Below is a small trained network, with its code and all its weights. Each question gives an input and a class and asks what happens when units are switched off, that is, made to give their printed mean instead of their output.

import numpy as np


def w(rows, s, z=0):
    codes = np.array(rows[::2]) - 128.0
    scale = np.full(codes.shape[1], s)
    scale[-1] = z or s
    return codes * scale


def f(y):
    return np.maximum(y, 0)


def log_softmax(a):
    a = a - a.max(-1, keepdims=True)
    return a - np.log(np.exp(a).sum(-1, keepdims=True))


def net(x, mask):
    res = np.array(x, float).reshape(1, 6) / 4 @ E
    y = f(res @ A[0][:, :-1].T + A[0][:, -1])
    res = res + np.where(mask, y, B[0][:, -1]) @ B[0][:, :-1]
    return log_softmax(res[-1] @ U[:, :-1].T + U[:, -1])


A, B = {}, {}
E = w([
[130,172,77,44,255,77,23,243],'x0',
[33,89,150,57,190,224,88,47],'x1',
[41,139,59,239,253,98,236,130],'x2',
[8,121,137,72,49,55,160,194],'x3',
[88,131,58,202,70,231,72,204],'x4',
[77,113,95,211,95,23,4,49],'x5',
],0.0049)
A[0] = w([
[208,136,129,167,155,164,112,110,70],'neuron 0',
[121,140,105,148,111,155,117,153,54],'neuron 1',
[184,140,150,46,56,147,68,107,32],'neuron 2',
[125,130,137,125,119,132,170,88,90],'neuron 3',
[142,133,137,105,81,153,98,127,72],'neuron 4',
[43,140,99,215,226,123,195,143,22],'neuron 5',
[86,141,137,78,100,123,170,155,47],'neuron 6',
[81,128,124,192,119,52,26,47,27],'neuron 7',
[104,119,147,156,73,164,167,68,17],'neuron 8',
[12,109,143,60,179,238,84,38,37],'neuron 9',
[97,115,91,172,167,123,187,130,49],'neuron 10',
[64,134,133,82,111,117,141,113,104],'neuron 11',
[87,124,139,77,149,196,137,106,59],'neuron 12',
[130,132,118,92,188,137,81,193,2],'neuron 13',
[84,138,92,206,82,252,72,224,52],'neuron 14',
[124,137,114,166,166,141,140,120,102],'neuron 15',
[132,128,106,73,244,81,39,223,6],'neuron 16',
[143,127,134,91,137,116,162,123,99],'neuron 17',
[115,138,126,159,114,95,72,93,18],'neuron 18',
[192,128,146,167,172,164,116,90,51],'neuron 19',
[185,133,126,139,113,118,170,184,90],'neuron 20',
[146,119,131,122,98,158,96,138,43],'neuron 21',
[93,123,129,172,126,70,45,66,50],'neuron 22',
[130,124,142,96,151,106,133,93,105],'neuron 23',
[148,123,118,131,167,155,107,88,107],'neuron 24',
[48,127,141,91,86,97,149,184,89],'neuron 25',
[248,139,115,211,68,35,165,224,44],'neuron 26',
[24,121,129,76,65,93,170,172,75],'neuron 27',
[173,126,115,149,154,148,121,106,101],'neuron 28',
[154,146,123,94,130,162,177,164,27],'neuron 29',
[129,121,141,159,86,164,177,79,33],'neuron 30',
[170,131,172,46,175,25,176,46,57],'neuron 31',
[123,106,155,171,34,168,216,34,45],'neuron 32',
[128,122,135,97,136,113,128,95,85],'neuron 33',
[158,133,141,68,146,212,228,180,43],'neuron 34',
[86,118,126,105,101,100,143,146,89],'neuron 35',
[94,125,97,179,124,180,101,175,51],'neuron 36',
[149,135,143,114,167,70,181,100,86],'neuron 37',
[144,106,140,98,143,171,168,180,80],'neuron 38',
[182,123,127,154,164,154,107,118,71],'neuron 39',
[208,133,113,159,178,183,103,91,92],'neuron 40',
[154,131,122,71,83,142,109,104,23],'neuron 41',
[181,113,150,70,58,146,62,142,25],'neuron 42',
[146,142,158,85,152,198,208,165,29],'neuron 43',
],0.011,0.0037)
B[0] = w([
[166,120,125,176,85,114,133,152,177],'neuron 0',
[134,104,125,110,125,144,141,108,147],'neuron 1',
[108,108,215,166,193,116,134,134,223],'neuron 2',
[144,144,118,119,139,128,136,97,161],'neuron 3',
[123,113,168,132,154,105,127,123,168],'neuron 4',
[105,103,252,154,198,105,114,148,237],'neuron 5',
[151,116,116,171,114,117,116,149,168],'neuron 6',
[88,82,36,139,175,118,107,159,215],'neuron 7',
[147,190,116,106,153,119,123,101,191],'neuron 8',
[19,180,149,79,35,143,165,153,243],'neuron 9',
[113,117,203,142,157,117,109,133,185],'neuron 10',
[145,122,130,141,83,130,139,149,168],'neuron 11',
[61,140,111,112,97,139,137,143,184],'neuron 12',
[159,194,122,113,154,105,105,113,187],'neuron 13',
[199,37,115,53,113,166,187,60,230],'neuron 14',
[114,126,170,153,130,120,123,131,163],'neuron 15',
[182,253,107,94,165,124,109,82,252],'neuron 16',
[133,96,118,117,131,136,139,113,158],'neuron 17',
[116,106,85,145,157,128,119,143,161],'neuron 18',
[171,135,125,167,81,127,126,160,174],'neuron 19',
[70,139,119,105,108,129,128,139,179],'neuron 20',
[130,113,159,128,149,133,134,117,151],'neuron 21',
[92,91,57,140,152,119,105,132,194],'neuron 22',
[129,107,130,107,111,145,152,114,160],'neuron 23',
[142,133,128,152,87,115,133,149,164],'neuron 24',
[179,136,125,187,77,126,118,145,194],'neuron 25',
[8,180,140,81,45,144,155,149,251],'neuron 26',
[192,126,134,202,72,120,104,152,209],'neuron 27',
[154,129,128,158,100,120,128,148,160],'neuron 28',
[96,109,94,134,154,118,111,136,170],'neuron 29',
[161,176,116,101,137,113,108,112,187],'neuron 30',
[189,47,125,63,104,174,187,71,226],'neuron 31',
[180,235,114,92,187,121,98,112,255],'neuron 32',
[118,114,140,109,117,140,135,116,149],'neuron 33',
[90,87,42,155,179,118,97,134,233],'neuron 34',
[153,135,122,171,114,144,134,148,160],'neuron 35',
[157,92,128,98,128,154,166,87,175],'neuron 36',
[149,85,153,107,117,169,154,97,176],'neuron 37',
[107,107,86,140,148,117,106,132,184],'neuron 38',
[147,130,129,174,95,126,111,136,162],'neuron 39',
[171,130,125,191,74,126,112,161,193],'neuron 40',
[117,122,172,139,158,116,123,135,167],'neuron 41',
[110,109,207,151,188,114,125,136,213],'neuron 42',
[101,90,62,135,166,105,99,145,207],'neuron 43',
],0.03,0.0087)
U = w([
[163,228,122,90,178,112,95,90,21],'0',
[89,91,255,156,199,103,130,145,11],'1',
[69,69,43,142,175,112,99,153,156],'2',
[27,163,152,89,60,150,161,161,190],'3',
[172,52,143,86,123,185,183,66,249],'4',
[188,130,138,218,54,119,118,181,160],'5',
],0.0065,0.0013)

Each question gives the input, the list of numbers given to net, and the class t.
The units are the neurons (one row each of A and B). Each row of codes is followed by its name. A weight is (code - 128) times the scale printed after its matrix; where a second scale follows, it is the last column's (A, B and U).
mask holds one flag per neuron, in row order. A switched-off neuron (its flag False) gives its mean, the last column of its row in B, instead of its output. The means were averaged over made-up inputs and are rounded, as every weight is.
A unit's drop is (log p(t) with every unit on - log p(t) with that unit switched off) / (log p(t) with every unit on - log p(t) with every unit switched off).
The circuit of an input: a set's keep is (log p(t) with only the set's units on - log p(t) with every unit switched off) / (log p(t) with every unit on - log p(t) with every unit switched off). Starting from the 12 units with the biggest drops (on a tie, the unit counted first), units are removed one at a time, each time the one whose removal leaves the highest keep (on an exact tie, the one counted first), for as long as the keep stays at least 0.8.
circuit, biggest first: the units of the circuit, biggest drop first
unit that matters most: the unit with the biggest drop
top k neurons: the k neurons with the biggest drops, biggest first
drop of u: that unit's drop, to one decimal
input [-6,-8,7,-7,-5,5], class 3: top 2 neurons -> neuron 26; neuron 2
input [2,-2,-6,-7,7,7], class 2: circuit, biggest first -> neuron 7
input [-6,5,-2,4,-4,-6], class 0: top 4 neurons -> neuron 32; neuron 7; neuron 8; neuron 30
input [2,3,7,-5,-8,-4], class 4: top 2 neurons -> neuron 31; neuron 37
input [-1,4,5,4,0,-6], class 2: top 3 neurons -> neuron 34; neuron 43; neuron 2
input [6,7,8,-6,-4,4], class 1: top 3 neurons -> neuron 5; neuron 26; neuron 32
input [-8,-6,-6,3,2,-8], class 0: top 2 neurons -> neuron 32; neuron 30
input [-1,-5,-7,5,3,8], class 2: top 4 neurons -> neuron 7; neuron 22; neuron 5; neuron 18
input [1,-8,0,-8,-7,4], class 3: top 2 neurons -> neuron 26; neuron 27
input [-6,0,1,-4,6,-7], class 2: top 2 neurons -> neuron 34; neuron 16
input [2,-8,7,4,0,5], class 3: top 3 neurons -> neuron 26; neuron 2; neuron 42
input [3,-5,-7,-6,6,0], class 1: top 2 neurons -> neuron 42; neuron 2
input [-1,6,7,-3,-2,1], class 1: top 2 neurons -> neuron 5; neuron 26
input [-4,-6,-6,-1,-5,-2], class 1: circuit, biggest first -> neuron 2
input [2,7,2,0,-6,-7], class 2: top 2 neurons -> neuron 34; neuron 43
input [6,7,-8,-2,2,7], class 1: top 2 neurons -> neuron 2; neuron 42
input [-8,4,-7,-7,7,4], class 0: top 2 neurons -> neuron 32; neuron 8
input [1,3,-2,-3,-6,6], class 2: drop of neuron 7 -> 2.0
input [-8,5,-8,0,-5,-3], class 0: drop of neuron 32 -> 8.9
input [-6,6,-4,8,-1,-4], class 5: unit that matters most -> neuron 27
input [4,0,-5,-7,5,6], class 5: drop of neuron 43 -> 0.3
input [4,-7,-4,-8,7,-5], class 5: drop of neuron 28 -> 0.2
